Below are the code and all the weights of a small trained network. Each question names an input and a target symbol and asks about switching units off, where a switched-off unit gives its printed mean instead of its output.

import numpy as np


def w(rows, s, z=0):
    codes = np.array(rows[::2]) - 128.0
    scale = np.full(codes.shape[1], s)
    scale[-1] = z or s
    return codes * scale


def norm(h):
    return h / np.sqrt((h * h).mean(-1, keepdims=True) + 1e-5)


def f(y):
    return np.maximum(y, 0)


def softmax(a):
    e = np.exp(a - a.max(-1, keepdims=True))
    return e / e.sum(-1, keepdims=True)


def log_softmax(a):
    a = a - a.max(-1, keepdims=True)
    return a - np.log(np.exp(a).sum(-1, keepdims=True))


def net(x, mask):
    ids = ['αβδηθλμξπστφψ'.index(c) for c in x.split()]
    T = len(ids)
    res = E[ids] + P[:T]
    r = norm(res)
    for j in range(2):
        rows = slice(4 * j, 4 * j + 4)
        q, k, v = (r @ M[0][rows].T for M in (Q, K, V))
        z = softmax(np.where(np.tri(T) > 0, q @ k.T / 4**0.5, -1e9)) @ v
        o = O[0][rows]
        res = res + np.where(mask[j], z, o[:, -1]) @ o[:, :-1]
    y = f(norm(res) @ A[0][:, :-1].T + A[0][:, -1])
    res = res + np.where(mask[2:6], y, B[0][:, -1]) @ B[0][:, :-1]
    return log_softmax(norm(res)[-1] @ U[:, :-1].T + U[:, -1])


Q, K, V, O, A, B = {}, {}, {}, {}, {}, {}
E = w([
[130,145,214,122],'α',
[59,95,130,176],'β',
[158,105,176,253],'δ',
[169,153,164,71],'η',
[139,170,56,163],'θ',
[96,149,185,119],'λ',
[153,213,78,85],'μ',
[119,194,218,123],'ξ',
[123,176,136,183],'π',
[172,134,133,90],'σ',
[116,80,132,127],'τ',
[114,30,125,158],'φ',
[182,98,75,115],'ψ',
],0.02)
P = w([
[175,230,187,113],'0',
[101,135,114,231],'1',
[181,205,171,130],'2',
[16,228,86,43],'3',
[105,129,116,239],'4',
[177,214,217,116],'5',
[10,254,27,14],'6',
[100,127,116,242],'7',
[158,197,245,88],'8',
[12,244,31,10],'9',
[99,121,119,239],'10',
],0.0053)
Q[0] = w([
[58,106,134,115],'head 0',
[119,153,219,111],'head 0',
[153,148,73,89],'head 0',
[97,42,161,113],'head 0',
[168,218,109,151],'head 1',
[17,52,115,103],'head 1',
[132,57,2,113],'head 1',
[79,222,211,153],'head 1',
],0.0087)
K[0] = w([
[36,148,157,133],'head 0',
[184,127,111,188],'head 0',
[133,109,86,154],'head 0',
[113,118,99,67],'head 0',
[134,252,77,142],'head 1',
[31,30,131,138],'head 1',
[126,107,92,137],'head 1',
[62,176,206,138],'head 1',
],0.012)
V[0] = w([
[131,82,255,78],'head 0',
[113,195,103,65],'head 0',
[221,50,148,32],'head 0',
[218,74,179,161],'head 0',
[62,17,69,68],'head 1',
[205,168,9,124],'head 1',
[234,165,132,65],'head 1',
[129,160,74,91],'head 1',
],0.0086)
O[0] = w([
[32,105,235,99,119],'head 0',
[11,116,1,100,135],'head 0',
[147,75,76,90,39],'head 0',
[117,101,208,127,137],'head 0',
[44,232,10,243,1],'head 1',
[173,132,232,153,103],'head 1',
[183,140,180,178,135],'head 1',
[199,50,215,26,114],'head 1',
],0.0036,0.0046)
A[0] = w([
[143,196,180,34,204],'neuron 0',
[161,159,144,190,90],'neuron 1',
[233,75,32,191,14],'neuron 2',
[138,136,190,1,4],'neuron 3',
],0.0069,0.0035)
B[0] = w([
[177,53,91,118,254],'neuron 0',
[87,206,125,21,157],'neuron 1',
[73,76,139,55,155],'neuron 2',
[174,249,85,130,185],'neuron 3',
],0.012,0.0061)
U = w([
[110,144,152,126,140],'α',
[123,181,91,139,213],'β',
[138,156,175,142,244],'δ',
[153,58,115,147,182],'η',
[191,181,40,153,165],'θ',
[76,170,112,4,80],'λ',
[196,81,134,152,116],'μ',
[119,252,170,152,1],'ξ',
[159,88,194,123,47],'π',
[193,103,128,136,90],'σ',
[70,84,204,71,71],'τ',
[176,73,162,211,86],'φ',
[132,36,106,30,88],'ψ',
],0.016,0.0045)

Each question gives the input, a string of symbols that net reads in full, and the target symbol t.
The units are the heads (4 rows each of Q, K, V and O) and the neurons (one row each of A and B). Each row of codes is followed by its name. A weight is (code - 128) times the scale printed after its matrix; where a second scale follows, it is the last column's (O, A, B and U).
mask holds one flag per unit, heads first, then neurons. A switched-off unit (its flag False) gives its mean, the last column of its rows in O or B, instead of its output. The means were averaged over made-up inputs and are rounded, as every weight is.
A unit's drop is (log p(t) with every unit on - log p(t) with that unit switched off) / (log p(t) with every unit on - log p(t) with every unit switched off).
The circuit of an input: a set's keep is (log p(t) with only the set's units on - log p(t) with every unit switched off) / (log p(t) with every unit on - log p(t) with every unit switched off). Starting from all 6 units, units are removed one at a time, each time the one whose removal leaves the highest keep (on an exact tie, the one counted first), for as long as the keep stays at least 0.8.
units of the circuit, in order: the units of the circuit, biggest drop first
k most important neurons: the k neurons with the biggest drops, biggest first
which heads matter: for each layer, one digit per head in row order, 1 if its drop is at least 0.15 and else 0, layers parted by /
drop when u is switched off: that unit's drop, to one decimal
input π φ α ψ α τ μ θ α η, target θ: units of the circuit, in order	(neuron 3; neuron 0)
input λ β δ β δ τ λ ψ, target ψ: which heads matter	00
input μ τ τ α τ θ δ, target δ: which heads matter	01
input θ β θ μ ψ η τ ξ η τ θ, target λ: which heads matter	01
input θ τ α σ, target θ: which heads matter	00
input δ η λ μ π δ λ τ, target β: which heads matter	01
input β π π φ η π φ π, target ξ: units of the circuit, in order	(neuron 0)
input φ σ ψ φ μ φ φ α ξ π θ, target λ: which heads matter	00
input τ τ τ, target τ: 2 most important neurons	(neuron 3; neuron 0)
input τ δ τ, target τ: 2 most important neurons	(neuron 0; neuron 3)
input δ μ λ π, target λ: 2 most important neurons	(neuron 1; neuron 3)
input λ β λ π, target λ: which heads matter	01
input λ φ π λ η λ θ π ξ η, target θ: which heads matter	00
input θ θ η α, target θ: units of the circuit, in order	(neuron 3; head 0; neuron 0)
input π λ φ δ θ θ α, target θ: most important neuron	(neuron 3)
input β η η ξ π, target ξ: 2 most important neurons	(neuron 1; neuron 2)
input μ δ θ β μ λ θ τ, target β: drop when head 1 is switched off	0.8
input π δ α θ δ μ μ ψ, target ψ: drop when neuron 2 is switched off	2.0
input ψ φ η β, target β: drop when neuron 3 is switched off	-0.1
